In the rows, 128 means zero.
Each row of numbers stands for one object and depends on some of the facts below. Use the named rows to name the rest.

Some objects and their rows:
zuskes: [140 105 156 138 126  99 111  51 179 108 127 132 120  82 109 103 120 141
 144 114 121 150 120 113 125 126 110 101 114 137 146 144 141 131 107]
nefas: [136 121 129 123 124 119 115 147 117 136 127 132 121 147 119 119 130 130
 122 127 122 133 126 116 122 137 130 147 133 117 129 125 115 110 126]
drado: [133 114 105 126 133 127 135 153 128 120 104 156 116 144 119 128 132 140
 136 131 124 127 140 128 126 118 130 128 130 113 136 114 126  97 131]
mika: [117 138 140 129 126 118  97 142 147 148 136  74 126 152 116 177 129 123
 127 146 138 107 113 128 114 148 138 148 132 123 130 133 130 121 130]
nogram: [132 133 134 139 119 142 152  94  75 132 164 135 145  93 119  99 134 116
 130 150 129 138 145 134 123 134 124 121 128 140 140 139 116 144 135]
norer: [124 127 120 109 140 123  86 179 156 141 100 135 107 169 119 143 127 127
 125 122 125 111 126 136 125  96 124 143 135 122 118 116 120 115 133]
stotrik: [111 153 127 153 129 143 122 117 133 111 124 117 149 106 142 138 131 108
 110 105 138 124 122 112 132 170 132 160 120 131 128 137 147 149 118]
nase: [140 113  87 138 134 136 173 136 108 121 135 160 122 102 140  99 131 135
 139 125 125 150 154 117 148 132 123 121 126 113 137 115 126 131 139]
drubral: [106 153 133 147 133 137  89 135 154 117 109 101 146 136 140 168 127 108
 106 110 140 113 116 107 124 182 138 188 123 130 125 133 151 134 117]
bekitram: [117 138 132 112 127 131 106 137 142 163 133  91 135 159 124 179 118 127
 133 158 136 114 124 130 116 147 140 158 138 127 121 129 132 130 132]
kuvi: [126 136 138 141 119 152 186 104  81 124 149 155 143  82 113 132 136 120
 138 134 128 134 139 147 122 129 129  88 128 133 135 138 132 138 131]
fisupel: [133 122 136 146 131 140 158  77 131 161 153 140 147  71 108 128 124 111
 149 141 131 151 150 132 117 141 121 128 129 136 132 142 135 167 134]
ziklogrek: [126 130 126 126 139 107 102 165 168 137 113 102 114 164 134 137 129 130
 120 125 129 107 119 134 137 108 122 140 132 118 112 119 127 108 142]
buzan: [143 121 134 107 107 149 139 141  64 111 158 147 106 123 134  61 132 123
 115  70 122 142 106 142 133  76 130  83 125 146 113 121 103 169 107]
fipli: [140 123 102 111 118 151 177 149  65 112 149 152 109 110 154  88 129 141
 130  92 124 146 123 142 150 112 131  82 126 132 123 114 118 154 121]
flotrigron: [150 111 117 179 138 121 169 148 133 129 113 180 139  95 119  87 144 136
 130 141 116 172 140 130 144 143 113 114 127 106 124 116 145  88 155]
plarer: [137 115 127 126 129  95 138  49 147  63 116 128 126  93 144  89 123 161
 138 150 118 137 118 119 147 148 103  80 109 141 158 138 132 109 105]
rutrul: [143 108 130 158 130 108 135  99 153 135 128 144 119  79 109 107 133 129
 143 106 125 153 138 110 132 139 115 127 124 107 144 130 143 124 134]
matran: [120 136 135 122 122 140 123 125 111 144 139 127 130 121 108 168 131 125
 135 147 132 119 135 135 109 144 136 134 134 123 140 133 127 127 122]

Facts:
μ rotar <- greka, vatrodral, sedril, dreplor, zuskes
μ fisupel <- greka, buzan
μ drado <- tribri, klabruk, plofa, puvus
μ klekosi <- tribri, vaplol, flokom
μ nase <- rikles, kidon, deler, flotrigron, damem
μ fipli <- rikles, kidon, norer
μ skunis <- dotrim, sketil, vopur, lanimun, sabriken, flokom, traste, plarer, goba, stafur, skavas, rotar, suto, brefi, zuskes
μ tritrel <- dotrim, lafliri
μ brefi <- sketil, flokom
μ vusovuk <- sketil
μ zefel <- pidu, flugral
μ dropatro <- pidu, ruskol
μ plukle <- grulu, nebru, buzan, klelin, dropatro, minok
μ buzan <- grulu, fipli, norer
μ goba <- klabruk, bretra, flokom, rutrul
μ plofa <- gruva
μ gruflu <- gruva, vatrodral, bapel
μ bogruk <- gruva, pletan
μ norer <- bapel
μ viskam <- pletan
μ gemam <- pletan, sifles
μ matran <- dibis, vaplol
μ fezom <- dibis
μ minok <- skistazuk, klelin, rusto
μ stikle <- skistazuk, vaplol
μ ristek <- skistazuk, bruklor
μ klibuk <- riklek, plova
μ flokom <- vaplol
μ safle <- grebim, vusovuk
μ suto <- brufle
μ stafur <- bretra, stikle, kluplo, zefel, rimir
μ puvus <- bukler, tritrel
μ rutrul <- ziklogrek, toplum
μ pasas <- ziklogrek, fogre
μ grebim <- ziklogrek
μ flekle <- ziklogrek
μ brufle <- vopur
μ grosto <- munis, brogra
μ tapor <- munis
μ grulu <- levulor, gruflu
μ pidu <- sagrustel
μ zedi <- giplam, stogrugrak, safle
μ driplika <- giplam, pugar
μ lastadon <- grigu, bogruk, plukle, zuskes
μ traste <- klekosi, fipli
μ plova <- gruflu
μ klelin <- gruflu
μ tiboskel <- lanimun, brogra, nase, fezom, zefel
μ grigu <- sabriken
μ nebru <- sabriken, traste, damem
μ plarer <- sabriken, rasek, flotrigron, drado
μ plutu <- flevek
μ putral <- toplum, flokom
μ riski <- stikle
μ stemul <- vusovuk, nefas, damem
μ levulor <- brogra
μ dreplor <- flokom
μ plazom <- flokom
μ lanimun <- traste
μ bretra <- buzan
μ tari <- nase, norer
μ flotrigron <- flugral, stafur, grikor, putral, plazom
μ damem <- flugral
μ ziri <- ruskol
μ giplam <- lafliri
μ greka <- lafliri
μ vover <- flekle, plazom
μ zuskes <- butri
μ gizi <- fatun
μ flugral <- pugar
μ grikor <- pugar
η sifles <- greka, dotrim, nebru, skesos, tritras, bruklor, bogruk, rasek, dredrur, drubral
η vutrur <- tribri, gizi, reda, vover, drado
η putral <- rikles, sidro, sedril, vaplol, grigu, naplor, grikor
η stogrugrak <- sketil
η bogruk <- gemam, gruva, guse, levulor, viskam, giplam, skodror, rukon, stikle, brogra, skavas, rotar, lastadon
η flugral <- pidu, skistazuk, klomor, bukler, troskebrum, deler, kati, butri, trugros, matran, fezom
η floste <- grulu, dibis, dregrer, riski, grebim, fipli, flevek, tritrel, tiklugra, buzan, damem, minok, zefel
η plazom <- klabruk, stogrugrak, stemul
η dredrur <- vatrodral, kidon, bretra, gromul, bekitram, zesos, zedi, lafliri, pasas, fatun
η plutu <- bapel, grebase, nase, goba, safle, nogram
η puvus <- pletan, breflos, munis, sagrustel, ristek, grosto, flotrigron, fluskovom, lestel, rutrul, skepor, zuskes, fisupel
η flekle <- tari, bruklu, fogre
η skesos <- skunis, driplika, ziklogrek, mika, klibuk, plofa, norer, kluplo, rimir
η dropatro <- plutu, brufle, floste, kuvi, traste, plarer, puvus, zilu, putral, bragron, pugar
η drubral <- riklek
η stotrik <- vopur, lanimun, flugral, stafur, vipla
η grara <- flazo, ziri, klekosi, gruflu, toplum, vusovuk, vadi, flokom, plukle, plova, flekle, dreplor, brefi
η vopur <- trigrol, sefodrak, nefas, suto, traklegor
η vadi <- sabriken, klelin, ruskol, tiboskel, trabasi, rusto
η nebru <- tapor
χ:
klabruk χ stemul χ stogrugrak
gruva χ brogra χ skodror χ skavas χ viskam χ giplam χ lastadon χ rukon χ guse χ gemam χ rotar χ stikle χ levulor
vatrodral χ bekitram χ bretra χ kidon χ pasas χ fatun χ zesos χ gromul χ lafliri χ zedi
brufle χ floste χ plutu χ putral χ zilu χ plarer χ pugar χ bragron χ puvus χ kuvi χ traste
mika χ plofa χ skunis χ rimir χ norer χ klibuk χ ziklogrek χ kluplo χ driplika
lanimun χ vopur χ stafur χ vipla χ flugral
flevek χ tritrel χ riski χ zefel χ minok χ dibis χ grulu χ dregrer χ grebim χ damem χ tiklugra χ buzan χ fipli
bruklor χ drubral χ nebru χ skesos χ tritras χ dredrur χ dotrim χ rasek χ bogruk χ greka
vadi χ toplum χ vusovuk χ dreplor χ gruflu χ flekle χ plova χ ziri χ klekosi χ flazo χ flokom χ plukle χ brefi
fogre χ bruklu χ tari
goba χ bapel χ safle χ grebase χ nase χ nogram
nefas χ traklegor χ sefodrak χ suto χ trigrol
vover χ tribri χ drado χ gizi χ reda
rusto χ trabasi χ klelin χ ruskol χ sabriken χ tiboskel
grikor χ grigu χ naplor χ sedril χ vaplol χ sidro χ rikles
rutrul χ zuskes χ ristek χ sagrustel χ fisupel χ fluskovom χ skepor χ munis χ lestel χ grosto χ breflos χ flotrigron χ pletan
matran χ klomor χ troskebrum χ bukler χ trugros χ skistazuk χ fezom χ deler χ pidu χ kati χ butri

Rows to name:
No name comes twice in this set of rows, the named rows included.
[131 128 142 136 122 145  97 106 137  99 128 155 110  78 133  74 127  98
 110   6 129 147 114 107 137  98 124 139 115 147 116 138 128 197  95]	dropatro
[129 116 140 111 133  92 102  65 180  80 109  96 119 135 136 124 115 159
 135 159 121 121 105 119 127 141 113 101 113 147 149 137 133 100  99]	suto
[130 127  84 178 137 141 152 129 124  72 105 163 131  86 152  91 140 123
 112  81 132 150 144  91 149 167 125 146 112 113 142 120 144 137 124]	putral
[118 144 155 123 135 130  76 161 167 113  90 140 138 152 144 110 125 112
  97  80 124 125 108 116 134 124 129 171 123 141  94 127 126 131 114]	bogruk
[120 132 147  97 138 101  95 117 173 106  87 122 119 159 128 148 118 154
 128 156 119 107 113 136 129 124 116 113 126 143 127 130 123  90 112]	dotrim
[116 137 138 119 131 128  86  95 156  63  77 154 132 116 141 136 120 141
 117 102 120 131 117  96 132 182 126 147 113 144 140 136 139 108  84]	vopur
[134 113 113 132 135  92 128 111 161  92 103 111 120 146 138 124 124 161
 132 155 124 128 122 111 136 149 121 116 118 118 150 121 140  82 125]	stafur
[135 116 141 112 121 117  98 141 113 141 129 134 113 149 117 113 127 128
 124 105 123 134 121 121 121 120 129 142 131 125 124 129 112 134 123]	rusto
[124 129 157  82 135  98  98  91 198 103  91 103 127 164 149 145 105 170
 132 167 114 126  89 140 139 143 114  97 120 157 113 131 139  91  98]	rotar
[130 130 122 137 137 108 114 182 168 135 106 104 116 166 137 142 135 139
 119 131 128 119 106 146 139 114 125 123 132 115 109 110 147  95 143]	stikle

The same objects again, as new rows of numbers:
Some rows with their names:
pletan: [147 171 117 111 174 116 120 135 105 113 114 172 115 118 179 177 121 103
 120 101  97 140 125  98  93 126 142  98 146 140 180 115 135 173 105 178
 133]
viskam: [113 123 108 108 154 152 110 144 122 147 160 112 121 114 115 101 124 156
 122 110 120 126 153  95 163 142 129 173 114  98 133 128 127 110 127 133
 141]
gemam: [110 125 112 110 153 163 112 139 110 131 150 113 115 123 115 103 121 173
 120 107  97 124 155  95 157 138 142 167 108  99 144 122 126 144  98 142
 169]
sifles: [112 124 111 116 124 122 113 146 120 125 151 109 115 118 115 106 119 129
 122 112 132 131 143 127 133 130 134 142 109 105 131 133 141 119  98 145
 146]
tritras: [114 125 116 108 140 140 113 142 119 143 152 110 128 117 117 104 124 148
 121 108 129 123 145 100 147 136 129 160 114 106 136 128 121 103 121 134
 140]
bruklor: [109 127 111 111 128 122 112 141 129 138 160 106 113 116 117 113 124 116
 145 142 141 128 151 129 142 121 130 149 114 101 133 123 135 130 107 147
 157]
grebase: [163 122 118 109 127 119 117 144 108 165 114 147 138 137 123 116 139 103
 123 107 104 131 112  97  94 122 127 101 136 137 150 120 108 122 142 145
 126]
grikor: [121 122 137 126 124 114 113 140 106 161 117 115 147 156 115 216 150  97
 126 108 125 170 132 123  96 120 127 100 120 126 146 121 133 151 104 143
 130]
putral: [123 122 122 110 123 113 113 144 105 152 130 133 142 134 120 191 137  97
 118 108 131 187 132 134 106 124 125 100 124 122 156 122 142 127  99 132
 131]
tritrel: [142 117 136 146 124 119 112 160 106 148 110 107 111 126 117 157 136  96
 125 109  97 145 112 156  94 128 131  96 131 164 136 119 107 126 134 182
 126]
floste: [132 116 135 110 122 115 117 155 108 163 117 109 130 127 122 112 154 103
 123 118  98 126 106 105  96 126 122 101 117 149 135 119 107 122 156 151
 128]
brufle: [127 128 128 131 124 115 116 139 109 132 118 111 115 121 118 155 135 103
 144 109 126 129 116 124  97 122 130 103 137 131 133 123 113 135 124 153
 125]
ruskol: [107 136 120 113 119 119 121 173 160 117 118 166 141 119 154 108 122 122
 149 134 167 124 148 183 126 125 128 103 143 103 140 144 111  97  93 124
 126]
gruva: [111 129 109 110 141 130 116 142 134 140 171 106 112 116 111 108 119 122
 158 128 140 126 152 127 154 124 131 165 108  97 132 130 148 141 125 163
 157]
munis: [168 186 121 111 140 119 123 136 104 133 121 156 127 132 150 166 126 101
 130  99  95 147 111  96  97 123 132 101 152 139 174 121 134 157 100 151
 130]
skunis: [120 117 113 110 141 118 107 139 142 116 169 108 143 114 112 103 121 206
 124 146 130 155 148  92 153 126 166 155 103  99 131 152 109 122 132 130
 130]
kidon: [110 122 111 109 133 128 115 145 120 150 180 109 114 116 116 112 117 123
 124 109 137 150 150 133 164 140 127 155 111  98 135 160 166 131  99 144
 160]
stotrik: [139 122 116 113 118 129 133 141 105 120 126 148 145 118 125 108 156 132
 117 150 155 129 125 124 123 126 132 131 151 111 146 123 106 102 104 127
 170]
pidu: [151 122 116 112 117 137 190 133 104 115 156 132 117 117 157 122 162 111
 117 167 159 127 110 166 136 124 180 135 178 125 139 122 139 110  90 130
 220]

Rows to name:
No name comes twice in this set of rows, the named rows included.
[151 119 112 199 124 123 114 141 112 117 120 114 131 121 117 114 121 105
 141 109 154 129 172 183  96 152 126 102 142 110 134 155 117  97  95 129
 150]	drado
[112 122 118 112 136 117 105 139 140 113 192 104 110 118 115 106 123 179
 129 121 141 166 142  96 157 131 195 149 109 100 131 189 128 122 104 141
 127]	skavas

Now the same objects, written a new way:
Some objects and their rows:
trigrol: [163 132 118 183 159 111 160 155 134 145 147 151]
zedi: [158 142 105 169 177  87 174 128 137 167 142 150]
rutrul: [163 133 153 156 167 116 186 156 137 133 165 152]
klabruk: [160 134 133 175 163 110 174 141 144 122 168 146]
grosto: [162 132  71 154 166 133 187 136 135 157 126 184]
grigu: [170 122 123 159 162 115 178 150 140 138 165 150]
drubral: [152 131 122 174 170 100 175 139 148 146 162 153]
flekle: [168 134 163 172 173 113 156 123 139 140 147 142]
stotrik: [164 131 115 178 162 112 161 146 137 145 150 151]
trugros: [162 131 114 185 158 112 157 158 132 144 145 154]
minok: [184 115 104 162 155 110 183 142 141 142 161 151]
klomor: [159 127 121 184 158 111 158 162 136 140 147 156]
guse: [149 136 116 176 161 103 186 126 144 181 160 151]
vutrur: [165 132 115 173 169 110 166 138 139 146 156 150]
nase: [173 127 118 161 160 114 184 144 138 141 158 149]
gruflu: [165 126 117 175 172 120 159 131 145 143 157 137]
flazo: [168 135 120 175 172 119 157 122 138 153 149 142]
norer: [152 137  94 174 172  95 181 133 146 153 158 150]
ruskol: [168 130 131 179 173 125 163 123 148 127 160 132]

Name these rows:
No name comes twice in this set of rows, the named rows included.
[156 138 103 171 176  92 174 130 140 170 143 151]	driplika
[162 129 129 158 167 121 185 154 137 137 168 150]	zuskes
[159 142  98 173 166 102 177 126 138 165 156 146]	greka
[161 134 156 176 167 115 166 130 144 120 161 138]	toplum
[165 132 130 173 169 107 169 137 138 144 154 149]	plazom
[163 128  43 185 175 108 196 144 154 160 180 122]	riklek
[161 124 158 170 176 103 161 147 142 144 143 154]	vover
[173 128 151 159 162 109 180 148 137 138 158 152]	safle
[149 132 113 171 177  91 175 140 148 154 152 155]	skunis
[154 139  63 157 153 138 198 131 138 127 136 191]	munis
[154 134 114 174 169 100 176 136 144 152 158 151]	tritras
[160 137 207 173 168 110 155 124 141 113 158 141]	fogre
[138 130 128 178 156 103 187 136 152 153 183 147]	gruva

